Here is a tiny trained network, its code and every weight. The questions are about switching its units off for an input and a class, where a switched-off unit gives its printed mean instead of its output.

import numpy as np


def w(rows, s, z=0):
    codes = np.array(rows[::2]) - 128.0
    scale = np.full(codes.shape[1], s)
    scale[-1] = z or s
    return codes * scale


def f(y):
    return np.maximum(y, 0)


def log_softmax(a):
    a = a - a.max(-1, keepdims=True)
    return a - np.log(np.exp(a).sum(-1, keepdims=True))


def net(x, mask):
    res = np.array(x, float).reshape(1, 6) / 4 @ E
    y = f(res @ A[0][:, :-1].T + A[0][:, -1])
    res = res + np.where(mask, y, B[0][:, -1]) @ B[0][:, :-1]
    return log_softmax(res[-1] @ U[:, :-1].T + U[:, -1])


A, B = {}, {}
E = w([
[107,109,154,245,177,147,154,67,118],'x0',
[170,23,140,120,92,112,120,193,214],'x1',
[169,174,186,155,133,130,109,174,141],'x2',
[115,156,163,201,122,10,60,159,165],'x3',
[202,106,76,157,187,102,127,130,185],'x4',
[68,128,118,142,105,126,169,155,72],'x5',
],0.011)
A[0] = w([
[230,131,126,99,143,149,136,168,176,86],'n1',
[106,159,121,148,131,155,171,68,66,206],'n2',
[86,102,118,197,153,87,143,146,135,166],'n3',
[136,135,124,174,160,100,115,132,134,221],'n4',
[120,202,123,83,196,160,113,10,103,252],'n5',
[101,97,147,184,116,134,153,124,129,21],'n6',
[145,155,166,141,128,55,63,189,124,70],'n7',
[156,125,101,126,140,123,170,188,169,205],'n8',
[185,88,98,105,139,186,154,119,163,131],'n9',
[155,133,117,114,89,108,85,176,162,139],'n10',
[177,80,112,103,156,180,135,108,161,84],'n11',
[78,120,134,69,96,124,159,146,70,176],'n12',
[142,163,128,132,141,85,77,180,144,204],'n13',
[142,173,152,131,156,80,89,167,140,154],'n14',
[104,137,108,114,119,149,152,117,55,54],'n15',
],0.014,0.0024)
B[0] = w([
[113,108,130,225,23,86,180,134,43,214],'n1',
[108,182,64,123,78,116,220,153,53,232],'n2',
[114,156,188,174,140,178,170,47,47,196],'n3',
[178,91,132,198,130,165,151,79,39,188],'n4',
[149,211,6,132,164,2,175,73,71,253],'n5',
[133,216,133,174,163,73,162,87,49,172],'n6',
[103,150,192,122,121,242,75,197,172,220],'n7',
[79,85,210,152,30,136,120,81,99,188],'n8',
[133,103,182,137,17,194,98,219,81,212],'n9',
[189,54,138,114,91,187,65,126,170,201],'n10',
[88,95,175,144,46,157,94,225,33,202],'n11',
[164,144,105,17,133,123,120,161,233,216],'n12',
[108,74,221,148,127,211,60,134,212,202],'n13',
[152,92,188,184,147,175,47,152,198,196],'n14',
[66,199,99,44,151,171,154,214,90,198],'n15',
],0.0077,0.016)
U = w([
[154,138,126,222,191,78,182,1,107,234],'0',
[120,107,84,65,156,25,165,23,133,112],'1',
[120,92,153,15,172,157,110,197,237,65],'2',
[122,45,213,174,93,152,110,160,144,143],'3',
[196,47,116,54,74,100,112,123,234,76],'4',
[112,123,82,83,104,100,213,159,79,179],'5',
[150,184,149,176,162,134,98,142,150,92],'6',
[191,67,147,107,196,42,174,116,191,4],'7',
],0.0095,0.0041)

Each question gives the input, the list of numbers given to net, and the class t.
The units are the neurons (one row each of A and B). Each row of codes is followed by its name. A weight is (code - 128) times the scale printed after its matrix; where a second scale follows, it is the last column's (A, B and U).
mask holds one flag per neuron, in row order. A switched-off neuron (its flag False) gives its mean, the last column of its row in B, instead of its output. The means were averaged over made-up inputs and are rounded, as every weight is.
A unit's drop is (log p(t) with every unit on - log p(t) with that unit switched off) / (log p(t) with every unit on - log p(t) with every unit switched off).
The circuit of an input: a set's keep is (log p(t) with only the set's units on - log p(t) with every unit switched off) / (log p(t) with every unit on - log p(t) with every unit switched off). Starting from the 12 units with the biggest drops (on a tie, the unit counted first), units are removed one at a time, each time the one whose removal leaves the highest keep (on an exact tie, the one counted first), for as long as the keep stays at least 0.8.
circuit, biggest first: the units of the circuit, biggest drop first
most important unit: the unit with the biggest drop
k most important neurons: the k neurons with the biggest drops, biggest first
drop when u is switched off: that unit's drop, to one decimal
input [-7,4,-5,-6,5,7], class 3: most important unit => n5
input [3,-3,6,-5,5,-5], class 5: circuit, biggest first => (n11 n5)
input [-1,3,-7,-5,2,0], class 3: 2 most important neurons => (n5 n9)
input [3,-8,-2,-4,1,-8], class 5: 2 most important neurons => (n2 n15)
input [0,0,-7,5,4,0], class 0: 4 most important neurons => (n9 n11 n3 n12)
input [-5,0,6,-4,-4,7], class 2: 2 most important neurons => (n12 n5)
input [-6,1,-8,-3,2,-1], class 3: 3 most important neurons => (n5 n2 n9)
input [5,-5,6,7,8,1], class 3: 3 most important neurons => (n7 n13 n14)
input [-4,-5,-4,0,-8,-7], class 1: 3 most important neurons => (n5 n9 n11)
input [-5,7,-7,3,-3,5], class 4: 2 most important neurons => (n15 n10)
input [3,-2,5,2,-5,-3], class 6: 2 most important neurons => (n1 n7)
input [-8,-7,0,1,4,-2], class 4: 4 most important neurons => (n3 n6 n2 n13)
input [-5,4,6,-5,-7,-1], class 4: 2 most important neurons => (n12 n7)
input [-6,2,-8,-5,-6,4], class 2: circuit, biggest first => (n12)
input [1,-2,4,-3,4,-5], class 5: drop when n5 is switched off => 1.3
input [8,-2,4,-3,-4,0], class 0: drop when n5 is switched off => 0.1
input [-7,3,2,-1,5,8], class 3: drop when n1 is switched off => 0.1
input [6,5,0,3,-5,-5], class 0: drop when n5 is switched off => -0.1
